Below is a small trained network, with its code and all its weights. Each question gives an input and a class and asks what happens when units are switched off, that is, made to give their printed mean instead of their output.

import numpy as np


def w(rows, s, z=0):
    codes = np.array(rows[::2]) - 128.0
    scale = np.full(codes.shape[1], s)
    scale[-1] = z or s
    return codes * scale


def f(y):
    return y / 2 * (1 + np.tanh(0.7978845608 * (y + 0.044715 * y**3)))


def log_softmax(a):
    a = a - a.max(-1, keepdims=True)
    return a - np.log(np.exp(a).sum(-1, keepdims=True))


def net(x, mask):
    res = np.array(x, float).reshape(1, 8) / 4 @ E
    y = f(res @ A[0][:, :-1].T + A[0][:, -1])
    res = res + np.where(mask, y, B[0][:, -1]) @ B[0][:, :-1]
    return log_softmax(res[-1] @ U[:, :-1].T + U[:, -1])


A, B = {}, {}
E = w([
[64,50,150,151,98,164,174,107,126],'x0',
[157,157,198,40,132,92,165,134,125],'x1',
[89,61,99,61,161,152,166,160,136],'x2',
[60,177,95,125,167,124,149,85,159],'x3',
[153,129,96,154,100,120,144,128,168],'x4',
[114,38,168,139,138,145,75,152,127],'x5',
[52,87,118,142,123,7,168,215,67],'x6',
[159,160,139,163,94,120,101,163,203],'x7',
],0.013)
A[0] = w([
[171,141,151,121,90,137,141,110,85,11],'neuron 0',
[77,164,43,211,139,133,165,108,155,120],'neuron 1',
[133,125,178,131,145,157,137,129,110,8],'neuron 2',
[123,152,97,144,167,136,106,104,88,133],'neuron 3',
[137,137,154,71,60,90,176,127,66,109],'neuron 4',
[77,116,158,98,178,130,133,114,75,156],'neuron 5',
[130,204,91,83,150,110,132,121,137,127],'neuron 6',
[97,121,66,179,136,132,106,98,170,67],'neuron 7',
[111,149,142,148,117,147,73,90,152,61],'neuron 8',
[59,78,158,83,188,134,137,105,40,145],'neuron 9',
[168,228,167,122,127,132,70,143,127,121],'neuron 10',
[107,103,116,142,131,156,156,128,104,16],'neuron 11',
[178,182,151,155,116,146,64,152,137,71],'neuron 12',
[161,97,143,99,92,133,130,125,127,84],'neuron 13',
[140,137,56,189,142,107,69,164,32,113],'neuron 14',
[122,117,123,143,169,104,107,148,101,60],'neuron 15',
[180,107,141,132,158,161,141,139,94,6],'neuron 16',
[150,88,121,78,88,114,106,242,182,138],'neuron 17',
[71,134,125,150,164,22,135,195,83,81],'neuron 18',
[124,126,119,182,152,114,96,90,67,60],'neuron 19',
[185,208,170,137,149,92,85,127,143,117],'neuron 20',
[136,202,98,5,168,97,176,118,135,107],'neuron 21',
[84,122,115,149,125,54,108,199,114,115],'neuron 22',
[149,112,166,119,150,139,106,162,117,1],'neuron 23',
[110,96,98,133,87,133,103,115,138,64],'neuron 24',
[126,76,134,181,109,167,106,142,131,74],'neuron 25',
[135,107,161,97,116,83,196,153,130,141],'neuron 26',
],0.014,0.0058)
B[0] = w([
[104,112,126,167,151,80,127,122,111,147],'neuron 0',
[83,201,129,143,61,115,158,109,166,198],'neuron 1',
[129,107,127,153,134,116,115,131,138,138],'neuron 2',
[164,119,141,71,107,135,158,157,165,156],'neuron 3',
[92,148,127,170,138,85,130,149,73,196],'neuron 4',
[113,58,107,114,137,140,104,143,152,199],'neuron 5',
[125,115,111,90,173,109,131,81,167,177],'neuron 6',
[102,175,157,170,84,138,162,135,112,175],'neuron 7',
[166,148,141,129,99,105,92,152,97,163],'neuron 8',
[107,46,108,102,79,162,133,153,191,246],'neuron 9',
[121,144,123,123,103,49,126,117,181,209],'neuron 10',
[107,117,139,139,116,133,145,110,155,152],'neuron 11',
[156,114,137,106,84,88,91,127,149,197],'neuron 12',
[105,81,124,156,129,100,128,120,113,151],'neuron 13',
[200,133,142,100,162,201,113,128,76,207],'neuron 14',
[140,115,134,135,132,138,101,128,92,154],'neuron 15',
[80,127,105,142,138,82,131,135,137,142],'neuron 16',
[142,25,115,112,120,173,83,179,128,209],'neuron 17',
[123,142,135,171,185,129,133,121,29,254],'neuron 18',
[161,114,112,112,117,156,141,145,91,161],'neuron 19',
[87,133,101,145,90,70,163,109,219,208],'neuron 20',
[154,110,139,85,246,155,124,112,133,211],'neuron 21',
[91,156,156,162,192,110,112,145,67,228],'neuron 22',
[122,124,129,135,104,95,145,131,143,146],'neuron 23',
[103,113,107,142,134,173,144,120,124,150],'neuron 24',
[158,109,114,63,149,158,152,145,121,182],'neuron 25',
[129,128,142,158,120,128,87,122,61,199],'neuron 26',
],0.012,0.021)
U = w([
[152,57,114,86,248,174,122,142,65,252],'0',
[112,225,98,84,233,54,167,49,195,93],'1',
[117,188,97,144,76,206,184,111,130,46],'2',
[36,117,128,218,174,76,141,135,37,129],'3',
[78,18,87,42,128,132,145,126,255,90],'4',
[169,153,109,99,52,34,118,99,200,125],'5',
],0.007,0.0034)

Each question gives the input, the list of numbers given to net, and the class t.
The units are the neurons (one row each of A and B). Each row of codes is followed by its name. A weight is (code - 128) times the scale printed after its matrix; where a second scale follows, it is the last column's (A, B and U).
mask holds one flag per neuron, in row order. A switched-off neuron (its flag False) gives its mean, the last column of its row in B, instead of its output. The means were averaged over made-up inputs and are rounded, as every weight is.
A unit's drop is (log p(t) with every unit on - log p(t) with that unit switched off) / (log p(t) with every unit on - log p(t) with every unit switched off).
The circuit of an input: a set's keep is (log p(t) with only the set's units on - log p(t) with every unit switched off) / (log p(t) with every unit on - log p(t) with every unit switched off). Starting from the 12 units with the biggest drops (on a tie, the unit counted first), units are removed one at a time, each time the one whose removal leaves the highest keep (on an exact tie, the one counted first), for as long as the keep stays at least 0.8.
circuit, biggest first: the units of the circuit, biggest drop first
top k neurons: the k neurons with the biggest drops, biggest first
drop when u is switched off: that unit's drop, to one decimal
input [-5,8,6,-4,-4,7,0,-7], class 4: circuit, biggest first -> (neuron 9)
input [-2,-4,1,5,6,-5,4,7], class 1: top 3 neurons -> (neuron 1; neuron 6; neuron 26)
input [-1,-8,8,1,-3,1,-1,5], class 2: top 2 neurons -> (neuron 9; neuron 7)
input [8,-8,-7,1,-6,4,3,-8], class 0: top 4 neurons -> (neuron 14; neuron 20; neuron 19; neuron 10)
input [8,7,-1,8,-1,6,3,-1], class 4: top 2 neurons -> (neuron 9; neuron 5)
input [0,-7,-2,-7,7,-7,4,3], class 2: circuit, biggest first -> (neuron 1; neuron 14)
input [-7,-2,3,6,-3,-3,-8,3], class 1: top 2 neurons -> (neuron 21; neuron 6)
input [6,6,-4,5,0,-6,0,-5], class 0: top 3 neurons -> (neuron 21; neuron 20; neuron 10)
input [0,-6,-4,2,0,7,4,3], class 0: top 4 neurons -> (neuron 14; neuron 25; neuron 20; neuron 4)
input [-6,-5,-8,8,3,-4,0,-5], class 1: top 2 neurons -> (neuron 6; neuron 9)
input [-2,7,-2,-2,7,-1,-2,2], class 5: top 3 neurons -> (neuron 9; neuron 18; neuron 22)
input [3,4,5,2,-7,-5,-6,3], class 1: top 4 neurons -> (neuron 17; neuron 9; neuron 14; neuron 18)
input [4,-7,-7,-4,1,1,5,1], class 0: top 2 neurons -> (neuron 14; neuron 25)
input [-5,-4,-6,0,5,-8,-1,-2], class 5: circuit, biggest first -> (neuron 12)
input [-3,6,5,-3,7,-4,-1,3], class 4: top 2 neurons -> (neuron 18; neuron 17)
input [0,0,1,-3,-6,6,-5,0], class 4: drop when neuron 18 is switched off -> 0.2
input [-6,-5,7,4,-3,6,-6,2], class 2: drop when neuron 5 is switched off -> 0.2
input [1,7,-5,-3,1,-2,-6,-2], class 5: drop when neuron 18 is switched off -> 0.5
